Below are the code and all the weights of a small trained network. Each question names an input and a class and asks about switching units off, where a switched-off unit gives its printed mean instead of its output.

import numpy as np


def w(rows, s, z=0):
    codes = np.array(rows[::2]) - 128.0
    scale = np.full(codes.shape[1], s)
    scale[-1] = z or s
    return codes * scale


def norm(h):
    return h / np.sqrt((h * h).mean(-1, keepdims=True) + 1e-5)


def f(y):
    return np.maximum(y, 0)


def log_softmax(a):
    a = a - a.max(-1, keepdims=True)
    return a - np.log(np.exp(a).sum(-1, keepdims=True))


def net(x, mask):
    res = np.array(x, float).reshape(1, 2) / 4 @ E
    u = 0
    for l in range(2):
        y = f(norm(res) @ A[l][:, :-1].T + A[l][:, -1])
        res = res + np.where(mask[u : u + 7], y, B[l][:, -1]) @ B[l][:, :-1]
        u += 7
    return log_softmax(norm(res)[-1] @ U[:, :-1].T + U[:, -1])


A, B = {}, {}
E = w([
[179,55,103,144,155,255,208,68,189],'x0',
[167,121,146,91,158,164,52,36,195],'x1',
],0.0058)
A[0] = w([
[171,151,98,127,108,218,224,146,149,254],'0.n1',
[162,119,108,155,186,107,119,46,77,33],'0.n2',
[156,183,176,184,148,162,123,47,61,233],'0.n3',
[126,131,165,132,132,151,90,59,218,175],'0.n4',
[116,182,60,135,74,3,151,101,96,178],'0.n5',
[69,102,94,181,148,144,89,158,50,91],'0.n6',
[62,225,75,136,80,195,105,172,90,40],'0.n7',
],0.0044,0.00098)
B[0] = w([
[149,159,181,150,117,73,104,137,99,253],'0.n1',
[135,100,97,55,113,142,146,138,159,154],'0.n2',
[61,124,101,188,87,167,144,166,119,168],'0.n3',
[100,136,166,104,113,91,112,126,90,233],'0.n4',
[127,154,183,169,113,123,102,102,93,245],'0.n5',
[108,155,88,97,137,166,156,49,143,178],'0.n6',
[162,65,136,115,145,178,99,170,255,179],'0.n7',
],0.0068,0.0044)
A[1] = w([
[186,130,80,110,226,125,22,44,144,211],'1.n1',
[175,21,111,124,90,253,148,97,89,248],'1.n2',
[147,85,51,82,101,161,153,115,200,84],'1.n3',
[74,108,57,143,93,153,186,184,88,84],'1.n4',
[107,148,98,165,169,155,210,209,41,81],'1.n5',
[198,39,110,210,214,164,174,147,158,111],'1.n6',
[123,134,242,129,36,142,89,93,20,129],'1.n7',
],0.0054,0.0015)
B[1] = w([
[69,130,103,129,81,174,195,178,145,186],'1.n1',
[113,185,149,109,140,47,76,154,82,193],'1.n2',
[118,62,70,112,113,66,178,161,110,141],'1.n3',
[81,141,148,3,42,121,58,67,201,155],'1.n4',
[78,92,109,58,138,187,117,83,167,178],'1.n5',
[136,183,143,253,128,96,67,169,82,173],'1.n6',
[175,90,104,148,160,156,173,111,125,254],'1.n7',
],0.0071,0.0084)
U = w([
[118,171,200,248,106,48,58,141,54,219],'0',
[1,90,142,56,30,180,120,82,158,177],'1',
[224,31,119,176,202,181,218,57,65,166],'2',
[184,116,51,105,180,69,137,123,171,27],'3',
[175,83,94,139,156,118,105,159,155,24],'4',
[190,117,59,104,169,127,113,174,157,33],'5',
[157,114,79,140,175,103,122,147,211,4],'6',
],0.0096,0.0038)

Each question gives the input, the list of numbers given to net, and the class t.
The units are the neurons (one row each of A and B). Each row of codes is followed by its name. A weight is (code - 128) times the scale printed after its matrix; where a second scale follows, it is the last column's (A, B and U).
mask holds one flag per neuron, layer by layer. A switched-off neuron (its flag False) gives its mean, the last column of its row in B, instead of its output. The means were averaged over made-up inputs and are rounded, as every weight is.
A unit's drop is (log p(t) with every unit on - log p(t) with that unit switched off) / (log p(t) with every unit on - log p(t) with every unit switched off).
The circuit of an input: a set's keep is (log p(t) with only the set's units on - log p(t) with every unit switched off) / (log p(t) with every unit on - log p(t) with every unit switched off). Starting from the 12 units with the biggest drops (on a tie, the unit counted first), units are removed one at a time, each time the one whose removal leaves the highest keep (on an exact tie, the one counted first), for as long as the keep stays at least 0.8.
units of the circuit, in order: the units of the circuit, biggest drop first
unit that matters most: the unit with the biggest drop
k most important neurons: the k neurons with the biggest drops, biggest first
top k neurons in layer l: the k neurons of layer l with the biggest drops, biggest first
drop of u: that unit's drop, to one decimal
input [7,7], class 0: top neuron in layer 0 : 0.n6
input [3,-4], class 1: 2 most important neurons : 1.n5, 0.n5
input [-2,2], class 2: units of the circuit, in order : 1.n7, 1.n2
input [-5,-7], class 1: units of the circuit, in order : 0.n1, 1.n5, 1.n4
input [8,8], class 0: units of the circuit, in order : 1.n6, 1.n7, 1.n2
input [-3,0], class 2: units of the circuit, in order : 1.n7, 0.n5, 1.n2, 1.n6
input [7,6], class 0: 4 most important neurons : 1.n6, 1.n2, 1.n7, 1.n5
input [-6,-8], class 1: units of the circuit, in order : 0.n1, 1.n5, 1.n4
input [4,5], class 1: top 4 neurons in layer 0 : 0.n4, 0.n7, 0.n2, 0.n5
input [-4,5], class 1: top 2 neurons in layer 1 : 1.n6, 1.n1
input [-3,-2], class 2: 2 most important neurons : 0.n5, 1.n7
input [5,-5], class 0: top 3 neurons in layer 1 : 1.n6, 1.n1, 1.n2
input [8,5], class 0: top 3 neurons in layer 1 : 1.n2, 1.n6, 1.n7
input [-3,-3], class 2: top 3 neurons in layer 0 : 0.n5, 0.n1, 0.n6
input [-1,-2], class 2: top neuron in layer 0 : 0.n5
input [0,-3], class 2: top 2 neurons in layer 0 : 0.n5, 0.n3
input [1,-3], class 2: 2 most important neurons : 0.n1, 0.n3
input [-4,6], class 1: top 2 neurons in layer 1 : 1.n1, 1.n6
input [-2,3], class 2: 3 most important neurons : 1.n7, 1.n4, 0.n7
input [8,3], class 0: unit that matters most : 1.n2
input [0,-4], class 1: 2 most important neurons : 0.n4, 1.n4
input [-5,6], class 1: drop of 1.n1 : 1.0
input [4,-1], class 0: drop of 1.n3 : 0.0
